Each row has a class, written after it, and each block has its own classes.
[ 11.2   8.8  18.1 -10.7 -14.7  -2.1  12.1   1.1   1.6   4.7  25.8   0.8
 -27.8   6.3 -11.2   0.0  13.5   0.4  -0.5   1.6  -7.3  16.3  -6.3  41.9
  10.9  -7.3  -7.6  -9.9]	M
[ 14.2   2.3   1.2   0.7 -15.4   7.8  18.6 -10.5   2.6   6.9  30.5  16.3
 -12.9  32.1  -2.0   2.0  -6.8   3.1 -12.8   3.7   1.8  17.9   1.1  27.4
   4.3 -13.9 -30.5  -4.2]	M
[ 14.4  -0.4   6.2  -5.1   7.3  -9.2  19.2   4.9  -1.9  11.8  34.1   2.4
 -21.0  20.6  -5.3   5.8  -7.5  -9.0  -1.0   0.7   4.6  31.1  -7.8  26.8
   5.8  -7.9  -1.3 -13.1]	U
[  3.0   3.4  -3.9  -5.6 -17.4   5.3   0.6  -6.1   2.3   3.0  33.7  15.1
 -14.9  -0.1  -5.2  12.9   6.8  15.6   8.4  -7.1 -13.6  -7.4  -2.9  39.6
   9.3  -7.6 -21.0   0.4]	M
[ -5.8  10.8  -2.9   1.2 -19.5 -14.0  10.3 -15.0  -7.7  -9.1  28.5   3.5
 -10.8   4.1  -1.3   1.8  11.1  16.9  12.1   0.5 -11.9  13.4 -11.7  29.7
  -8.1 -24.4  -7.7  -9.1]	M
[ 10.6  -1.5  -2.9 -11.7  -5.4  -9.3   8.6   0.3  14.0  20.3  30.0  11.1
 -22.0  15.6  -8.3  20.8   4.7   5.8  -4.6  -5.5  -2.0  18.1  -8.1  49.9
   4.6  -9.8  13.6 -13.4]	M
[ 11.2   5.4  -0.2  -9.6 -30.3  -0.3  12.2 -22.6   0.9   9.5  37.1  -8.5
 -13.3  12.9  -9.8   2.1  16.7  11.5   2.1 -10.0 -13.0  10.6 -36.2  41.6
   7.8 -13.9 -36.0  -3.1]	M
[ 19.1  -1.3   1.7 -14.7  -2.8 -16.6   8.5   7.3   2.3  16.9  41.1   3.7
 -27.7  12.7   3.2   2.4  -9.1 -20.4   4.1  -1.7  14.4  36.2  -4.6  34.1
  -6.0  -6.9   1.9  -4.6]	U
[ 13.9  -2.8 -11.6 -14.1  16.4  -4.9   8.2  10.0   6.4  12.9  21.1  14.1
 -28.0   4.9  -0.1  -3.9   0.2  -7.8   0.1   6.0   1.2  24.2  15.7   8.7
  -5.6 -15.0  -6.8  -4.6]	A
[  1.3   7.5 -10.5  -5.7  12.4  -1.5   4.2  11.3  -3.7  17.7  26.8   1.8
 -24.7  -2.5   9.2  11.0   9.4  -2.1  -9.2  -4.2  -0.3  17.3  -8.2  27.8
  -0.2 -12.5 -26.3  -9.4]	A
[ 11.3   5.5  -0.9  -6.3  -5.9 -19.1   8.0   9.3 -15.0  16.9  42.3   4.3
 -37.1   4.3  -2.1 -11.0   3.0  -1.4  -6.1   3.2   1.0  29.4 -10.5  40.1
   5.3 -12.1 -19.1  -6.5]	U
[  4.4  -0.3   0.2 -12.0   3.5   7.6  -3.0 -13.3  -2.1  20.9  26.3  -1.3
 -21.2 -26.3   2.8   3.8  10.2   2.6  -9.9  -8.3 -13.1  15.1  -5.4  36.4
 -13.8 -14.0 -11.2 -13.4]	A
[  7.2 -10.5   7.7  -2.6   0.4  -3.1  20.1  11.9  10.3   6.2  26.5  10.0
 -18.9  22.1  -6.0   5.1  -1.2   7.8 -18.8   1.2  -9.3  12.9 -11.5  43.9
  30.5 -17.2 -28.3  -5.0]	M
[ 34.0  11.7  -4.9 -13.1  -4.8   1.6  -7.5  -2.5   7.6  -2.7  35.8  25.5
 -34.1  -0.7  -9.9   4.5  -4.0  -1.7  -2.4  -1.0  -1.3  36.7   0.0  44.6
   5.7  -3.0   7.6 -11.9]	M
[  7.3  -3.2   9.7  -6.7  -4.4  -0.7  18.7   3.1 -10.1   7.5  46.3  -1.3
 -16.6  12.0 -15.4   0.1   9.3   0.0   4.0  -2.8  -0.4  39.3   0.1  22.3
  12.6 -16.3 -33.2  -8.9]	U
[ 12.7 -10.6   2.4 -15.7   8.6 -21.8   8.5  -2.7   4.7   7.9  39.0   8.8
 -19.5  10.7  -2.0   9.2   6.9 -17.4  13.6  -1.4  29.6  28.4   1.3   3.0
 -10.4  -8.8  39.9  -6.6]	U
[ 13.2   2.5   5.7 -12.0   5.0  -4.6   3.0  11.4 -10.9   4.8  29.4  21.8
 -72.7  20.0  -6.4   6.4 -12.7 -18.8  -7.0  -5.4  -4.8  17.1  -3.3  13.4
   4.8 -15.3   9.9 -14.7]	M
[ 26.0   6.3 -11.3 -19.4   3.8  -8.0   4.2  -1.7  -9.9  17.4  44.8  -2.8
 -30.2   3.2  -2.9  -5.2   1.7  -4.8  -4.3  -1.1  11.8  23.0  -2.3  34.0
 -11.6  -9.3  -7.3 -15.4]	U
[  1.5  -2.0  -7.5 -12.8  12.1   6.5   1.1  -5.6  -2.6 -11.5  21.6   2.5
 -37.4   8.9  11.5  11.9  17.7   8.8 -11.1  -0.7 -11.6  21.7  -3.3  44.4
  -4.9 -11.0 -35.7  -0.9]	A
[  2.2  29.9  -0.8 -29.7  -8.7  -3.7   0.9   3.6   8.6  11.2  31.5   6.9
 -26.2  16.6 -10.6  18.5  -9.7  -2.2  -4.3  -6.1 -13.0  21.4  -6.3  33.8
  -2.1 -16.2  -2.0 -10.1]	M
[ 17.0  13.9 -11.8 -10.2 -15.8   0.5  13.6  -0.4  15.4  -2.3  29.0  32.5
 -25.9   6.6  -3.3   4.0 -12.5  -2.7  -0.5 -11.1 -10.0  16.8   0.2  22.2
   9.3 -16.1   3.7  -3.6]	M
[  9.5  25.5   3.3  -8.2  -1.5 -13.7   8.7   7.7   7.9  -2.2  28.2  18.2
 -24.2  27.6  -2.0  16.1  -2.5  -5.7  -4.6   3.9 -10.0  18.1 -11.6  15.4
  13.6 -12.7 -14.7  -7.3]	M
[  9.6   4.8  -7.1 -20.6  -2.0  -7.6 -14.6   0.1   4.7  21.2  30.4   2.6
 -36.8  -3.3   1.7   7.1  10.7  43.2   1.1   8.4 -12.6  12.1  -3.4  33.5
 -10.0   0.5 -17.1 -10.2]	A
[ 10.2   2.0   1.5  -9.2   6.1   2.5  28.5   7.0   7.0  10.7  52.8   6.8
 -17.2  11.8   8.0  14.6  -5.2 -10.6   1.9  -8.5   1.1  32.0  -3.4  17.9
   3.8 -23.9 -40.9   0.8]	U
[ 21.5  -9.0   1.7  -3.0 -18.7 -11.7  17.8  18.7   4.0  10.6  47.3  15.8
 -27.9  16.2  -0.7  -1.2  -8.6 -12.3  -3.6   4.6  -1.4  26.9   7.0  43.9
  12.5 -21.1 -13.6 -21.8]	M
[ 17.1   3.5 -11.5 -11.5  11.4 -10.1  12.8   9.1   4.2 -10.8  38.5   6.4
 -41.6  19.1   2.0  14.7   1.1  -6.1  -2.8   1.5   7.8  21.6   2.3  34.3
   9.3  -3.7 -22.8   2.5]	U

Next block, with new classes.
[  1.2  -7.8   6.7  -6.4   7.7   0.6   1.7  -0.6   2.5   2.6   2.7  -0.5
   1.6  -9.3   2.0  -3.7   5.5   1.5  -5.1 -10.7  -4.1   6.9  -2.9   2.4
   6.7   3.8   1.1   6.1]	J
[ -1.3   3.7 -13.2  -3.5   6.1  -0.6   5.6   9.4  -3.9  -1.1  -0.7  -3.9
   1.7  -1.3  -6.4  -2.9  -4.6  -7.5   2.2  -1.8   3.5  10.1   2.3  -0.3
   9.3  -4.8  -5.0   9.0]	V
[ 10.3 -18.4  13.4  -7.7   3.7   1.9   5.8  -1.2   1.6  11.2  -2.5   1.8
   1.8  -9.2   4.4  -3.2  -0.5  -3.5  -4.3 -10.8  -5.6   8.5  -4.6  -2.2
  11.4  -4.8  -0.1   9.6]	J
[  4.2  -2.6   1.4   2.6   2.6 -10.2   0.4  -5.9  -1.2  10.4   1.9  -6.9
   8.0  -1.5   2.7  -5.5  -6.3  -5.4   5.9  -2.9   4.2   6.9  18.6   1.5
   7.7  -6.7  -0.2 -14.9]	R
[-0.3  1.6 -6.1  3.7  0.2  1.6 -2.5  2.3 -5.5  0.7  5.2 -3.2 -3.0 -5.4
  1.7 -1.7  4.7  1.4  1.6  5.4 -2.1  2.7 -2.4 -1.3  6.3 -2.3  0.0 11.8]	V
[ -3.3  11.9 -10.6   1.2   4.3  -8.7   0.8   4.0   1.4  -0.2   4.0   5.5
 -16.7  -5.2  10.3   1.2   8.1  12.5  -6.3   2.9  -5.3  -9.8   1.5   1.3
 -10.7   3.6   1.9   3.3]	J
[  6.8  -7.8   0.9 -10.8  11.2   0.6   6.8  -3.0  -3.7   5.8   1.3   4.6
   1.9  -3.6   4.0  -2.1   2.7  -7.2  -9.4  -6.1  -6.7   4.9  -3.6   5.5
   4.7   3.2  -0.3  -2.9]	J
[ 1.5 -1.9  3.9 -0.5  1.3 -4.1  1.5 -3.2 -1.9  5.9  1.2 -4.9  4.5 -0.9
 -1.1 -1.9 -3.5 -4.9  0.6  0.4  1.3  4.3 14.5  2.1  3.8 -4.0 -1.4 -5.9]	R
[ 13.6  -4.0   5.7  -2.7  11.5  -4.2  20.6   6.9   2.4  10.1  -4.4   0.7
  13.3   3.0 -10.6   2.1 -16.5 -17.1  -1.2  -8.1   7.1   9.1  -1.6   1.2
  22.5  -6.5 -12.2 -22.9]	R
[ 0.8 -2.1 -6.5  1.4  1.5  4.2  0.8  2.9 -6.6  1.9  0.0 -3.7  2.6  2.6
  1.7  3.2  2.4 -5.1  5.1  1.3 -3.5  3.7  1.7  2.0 -0.3 -3.4  2.0  9.7]	V
[  2.4 -16.0   4.2  -8.4  12.3   1.2   5.5  -2.0  -3.4  -3.8  -3.2  -0.2
   9.0  -7.4  -5.2  -5.0  -1.5 -13.1  -5.9  -4.8  -3.9  10.8 -10.0   4.9
  11.9  -7.6   3.4  -3.0]	J
[ 2.5 -3.4  4.8 -3.3  6.3  1.1  8.2  3.0 -4.5  2.8 -1.1  6.0 -2.0 -6.0
  0.5  0.5 -2.4 -4.7 -7.2 -5.9 -6.2  6.9 -4.9  1.1 -0.8 -0.5  0.1  3.5]	J
[  0.3  -2.9  10.2  -5.1  -3.6  -5.1   2.6   3.0   9.9  -0.6  -4.1   3.2
  -9.7 -11.1   6.6  -1.4  -4.1   0.5 -13.3 -12.9  -0.3   0.7  -1.6  -3.3
   9.6  -4.7  -2.1   6.6]	J
[ 11.1  -1.0   0.7  -7.4  10.5  -5.7  17.6   8.9   0.0   6.1   0.6   2.7
   6.2  -2.3  -4.8  -4.6 -12.0  -7.7 -11.7  -4.0   0.8  10.8   2.0   6.3
  21.8  -1.4  -6.0 -12.1]	J
[  7.4   4.4  -5.9   0.7   7.0 -14.7  16.9   0.1  -9.2   3.6  -4.2   5.3
   4.4  -0.5  -5.2  -5.1 -11.9 -11.4  -2.4   2.1   5.4   4.0  -2.9   6.0
   5.0  -3.4  -1.1 -17.4]	R
[-10.1  -5.9   6.6   4.1  -9.7  -1.9   1.6  -0.4   6.0  -4.1  -3.4  -1.3
   0.5  -0.7  -5.7  -4.3 -13.9  -2.8   4.6  -6.8   4.1   1.9   4.2  -8.4
   4.0 -11.9   4.1  -3.9]	R
[  4.5   7.7  -7.6  -2.8   4.6  -0.9   0.9   3.6  -3.7   5.0  -3.9  -0.9
  -2.6   3.3  -1.8   0.2   1.4  -2.5  -0.2   2.8  -3.1   2.4   2.6   2.3
  -5.8  -0.7 -16.8   5.9]	V
[  2.2   8.9 -10.9  -3.7   8.3   1.5   2.7   1.6 -11.5   1.2   3.0  -9.3
  -1.8   0.0   0.8  -0.5   2.5  -5.7   1.3   3.3   1.7   4.9   9.6   4.5
   2.3  -1.8  -2.5   4.1]	V
[ 1.3  1.0 -6.8  0.7  2.7  3.9  3.0  2.1 -7.7  6.9  0.8 -1.8  1.0  0.4
 -1.0  0.2  1.6 -4.4  4.2 -0.7 -0.8  5.1 -0.9  1.2  4.2 -3.3 -7.2 11.1]	V
[ -0.3  -7.6   4.7  -4.3   0.9   1.0  -1.3  -0.3   1.6   8.1   5.5  -0.2
  -0.6 -12.9   5.0  -2.3   8.0   0.1  -1.6 -12.0  -4.1   4.8   2.7   3.8
   1.6   2.5   1.1   9.8]	J
[ -1.6  -4.0   3.5   1.6  14.1  -5.4  11.8  -4.8  -7.0   6.9   3.0  -5.1
   5.0  -7.1   3.4   3.7   0.2  -5.8  -3.0  -1.3  -2.0   5.6   5.2   2.4
  -7.6  -2.8  -1.7 -12.1]	R
[ 1.0 -0.8 -2.7 -5.7  9.5  0.6  7.2  2.7  4.8 -3.8  0.0  3.6 -0.1 -6.8
 -5.1 -0.2 -6.1 -5.7 -8.2 -3.0 -3.2  2.3 -5.9  4.5  0.1  5.3 -2.5  0.9]	J
[  4.4  -1.4  -1.1   2.3   9.4  -3.4   9.7  -6.4  -4.3   4.5   0.4   1.7
   9.9   1.0  -0.7   3.7  -0.3  -9.8   2.7  -0.4   5.1   6.9   4.9   1.4
  -4.8  -4.9  -4.7 -13.6]	R
[-16.9 -12.2  -3.7   0.5 -19.3  -8.5 -25.5 -10.5   7.6 -17.1   0.7  -2.0
 -26.2 -18.3  18.4  -6.9  17.7  26.6   5.9  -5.7 -13.4 -11.6  -8.2 -16.3
 -17.5   0.4  20.1  26.6]	J
[ -3.2  -0.1  -6.5  -3.7   5.0  -3.5  -5.9  -7.2   3.4  -3.0   2.5   1.6
  -8.3  -5.6   3.9  -0.9  15.4   6.3  -0.3   3.5  -6.9  -3.0  -7.5   1.5
 -19.1   6.0   2.1   8.8]	J
[  9.0  -0.9   1.4 -12.9  11.0  -5.1  15.1   0.0   1.1   1.5   2.0   5.4
  -1.8 -11.5   3.0  -4.1  -5.6  -7.7 -11.8 -14.2  -0.5   2.8   0.5   6.9
   8.5  -1.7   1.2   0.5]	J
[ -5.9   1.6  -1.6  10.2  -1.9  -7.8  -4.0  -8.3  -3.4  -2.2  -0.4  -7.2
   1.4  -3.7   3.8   1.1   7.7  10.1   6.4   2.3  -2.6  -1.7   6.8  -2.2
 -10.9  -1.6   2.9  -3.5]	R
[  5.7  -5.1  -7.2  -6.8  16.1  -4.2  12.3   5.8   1.0   1.5   2.1   0.6
   6.1 -10.5   1.3  -5.6   0.0 -10.8  -2.4  -8.4   1.4   9.9  -5.3   4.2
   8.7   0.0  -2.4  -2.5]	J
[ 1.3 -7.6 -7.4 -6.5  2.9  2.3  4.1  5.2 -0.4 -0.1 -0.2 -0.9  3.8  0.3
 -3.4  4.4 -5.2 -6.4  0.3 -1.6  3.2  7.8 -3.1  1.0 11.8 -6.3 -6.2  9.1]	V
[  1.4  -5.7  -7.9  -3.3   4.1 -13.2   3.5   0.9   3.7  -2.4  -1.5   4.7
  -8.1  -9.4   3.8  -4.2   6.0   6.7  -6.3  -0.6  -1.6   7.4  -8.1   0.3
   7.5  -0.5  -3.6   0.7]	J
[ 4.0 -9.9 10.7 -4.9 -0.2 -1.2  4.2  0.7  5.3  1.7 -1.4 -1.3 -4.4 -4.9
 -2.5 -3.5 -3.0  0.8 -8.7 -7.7 -6.9  4.0 -6.2  1.0  5.4  1.4  0.9  7.1]	J

Next block, with new classes.
[  4.2   4.7   0.0   2.4  -4.6   3.5   2.6   4.1  -4.3   6.0  -2.2  10.6
   1.9  -2.8   1.6  -7.1  -5.1   1.3  -6.9  -0.5  -0.8   9.0  -2.7  -0.9
 -16.6   2.6  -2.6   2.0]	Y
[  3.4  -3.2  -1.6   0.9   4.9   5.4  -9.6 -11.3  -3.9  28.4  -7.5 -13.0
   2.6  -4.2 -11.0   5.6   1.5   4.5  -2.7  -3.7   9.8   4.7   1.1   5.0
   2.1  -0.6   0.6  10.3]	N
[  7.7  -0.3  -1.9   8.4   4.4   0.2  -2.1  -3.3   1.5   7.6  -3.3   0.4
  -0.7  -0.2   3.2   4.0  -4.3  -1.0   0.9  -0.4   7.6   4.3  -4.8  -3.2
 -12.4  -4.5  -1.8   2.9]	N
[-20.2   1.3   1.5   4.5 -11.2  -0.2 -12.7   9.7  10.5   4.7 -11.7   9.6
  -2.4   7.6  13.8  19.7   9.2  -9.0   9.7   8.1   0.7 -20.4  -1.2  -0.5
 -25.4   5.5  13.3  -1.9]	N
[  6.9   2.1  -3.0   4.3   5.9  -2.8   1.5   2.0   2.2  -2.7 -11.1  12.7
  -1.5  -1.7   7.2  -0.1  -5.5  -0.2  -6.9   2.1  -1.0   6.8 -11.2  -8.0
 -13.7  -1.6  -4.4   3.9]	Y
[-9.0  0.0  1.2 -7.3 -4.4  9.9 -6.0  1.0 -5.0  5.0 -7.0 -5.2  4.3  8.2
 -2.6  2.9  4.5  0.0 -4.8 -2.8 -3.3  1.8  4.5  4.5  1.3  4.8  2.1 -1.2]	N
[ -9.2  -2.3   1.5  -1.7  -7.3  -0.1 -11.7  -2.8   5.1   7.6  -4.5  -4.6
  -1.9   0.1   2.5  13.1   3.5  -1.3   5.2  -0.5   2.6  -7.3   6.2  -0.5
  -0.8   3.2   3.3   4.9]	N
[  5.0   8.7   2.3   4.9   7.9  -9.2   6.2   2.5   3.6   5.1  -7.8  10.3
   1.0  -9.9   9.3   5.5  -1.7  -0.8  -4.5   0.3   1.4   8.4 -10.0  -7.5
 -19.4   3.3  -5.9  10.9]	Y
[ -1.8  -4.0  -2.9  -3.2   8.0   1.3  -5.2  -6.3   2.0   6.6  -2.7 -18.7
  -0.3   3.6   0.4   2.1   0.3   2.6   2.9   0.0   1.0  -0.9  -0.9   2.3
   5.6  -5.4   0.1   2.5]	N
[-7.6  1.7 -6.0 -3.7 -5.1  2.1 -2.6 -3.1  3.8 22.7 -5.6  2.2  2.9 -0.2
  1.6  2.2 -1.5 -3.4 11.1  0.9  2.9 -1.9  3.0  3.3 -1.2  1.3  6.3 13.0]	N
[-6.4  7.1 -2.1  0.0 -1.0  0.2 -0.7  4.1 -1.0  5.9 -5.4  9.0  1.2 -6.3
  3.9  1.5  0.4 -0.6 -4.7  0.4 -4.9  1.3 -1.7 -2.7 -9.6  6.0 -1.5  5.5]	Y
[ -7.8  -1.5  -2.7  -0.1   4.5  -4.2 -10.2   0.9   4.0  17.8  -4.9   0.4
  -2.6   3.7   4.9   8.8   6.5  -3.1   5.3  -0.3   1.4  -3.1  -1.2   1.6
  -7.6  -0.5   0.1   4.2]	N
[-5.6 -2.5 -0.4  0.1 -0.2 -0.9 -5.9 -1.4  6.3 10.0 -2.7 -0.4 -1.2  4.2
  4.9  8.2  4.8 -0.9 -1.4 -0.2  1.0 -5.5 -1.0 -1.6 -3.9  1.1  2.2 -0.6]	N
[ -3.2  -0.6  -0.6   2.5  -2.2   1.5  -7.5   1.1   1.0  11.9 -10.0   2.8
  -1.3   1.8   6.1  10.9   4.2  -4.3   4.8   1.8   3.4  -2.4  -1.9   5.9
 -14.7   0.3   0.9   4.7]	N
[  9.5   0.5   1.9   6.2  -2.3  -1.6   1.9   8.2   1.5  -5.1  -6.4  14.1
  -3.0  -4.3   8.6   4.1  -0.9  -1.5  -1.6   4.3   0.2   5.1  -6.5  -7.7
 -21.5   0.9  -1.7   3.9]	Y
[-3.7 -4.7  0.2 -2.0  0.5  0.6 -8.1 -2.1  2.0 21.3 -4.8 -4.0 -8.9  2.1
 -2.6  6.6  2.1  0.3  7.0 21.4  0.6 -2.8  3.3  3.7  3.8  1.9  0.8  6.7]	N
[ 12.7   9.7  -1.9   6.1   8.7  -1.4   3.1   1.5  -3.7   3.4   0.1   8.6
   1.0  -8.6  -4.4  -9.7  -9.1   1.9  -8.8  -0.3   1.2  10.1  -3.3  -4.8
 -10.1  -2.7  -5.9   6.5]	Y
[  2.6  12.4   3.8   3.9  -6.4  -5.3  -1.3   8.9   3.4  -6.2  -9.2  21.2
  -2.6 -10.5   8.2   5.8  -3.2  -4.5   1.4   6.1  -2.9  -4.4  -9.4  -8.6
 -22.2   6.5  -0.1   8.4]	Y
[-6.2 -2.3  1.6  1.5 -5.7  5.7 -8.9 -1.9  0.2 14.3 -8.8 -2.0  1.1 -0.4
  4.5 10.2  4.7 -1.5  8.1  0.0  4.3 -4.7 -1.3  3.1 -3.4 -0.3  3.2  4.9]	N
[  8.6   3.2   1.8   2.4   6.6  -3.5   0.7  -4.4  -4.5  -7.0  -1.9  -5.6
  -1.5 -10.9  -0.4   2.7  -0.8   1.3  -9.2  -3.6   2.5   4.3  -1.9  -4.1
   7.2   2.8  -4.4   7.6]	Y
[  8.6   7.1  -3.9   7.1   6.6  -4.5   4.0   2.2   6.1   3.9  -2.6  13.9
   1.0  -4.6   8.6  -2.2  -5.9  -3.0  -7.9  -1.0  -0.5  11.6  -6.1  -5.9
 -17.9   0.7  -2.3   4.1]	Y
[  3.4   8.1  -0.4   0.4  -0.2  -0.4   2.9   7.0  -1.8  -1.4  -7.0   7.5
   0.4 -10.4   3.8  -1.6  -1.7   0.0  -9.5   1.7  -6.7   9.8   3.9  -4.0
 -12.6   8.8  -1.1   7.1]	Y
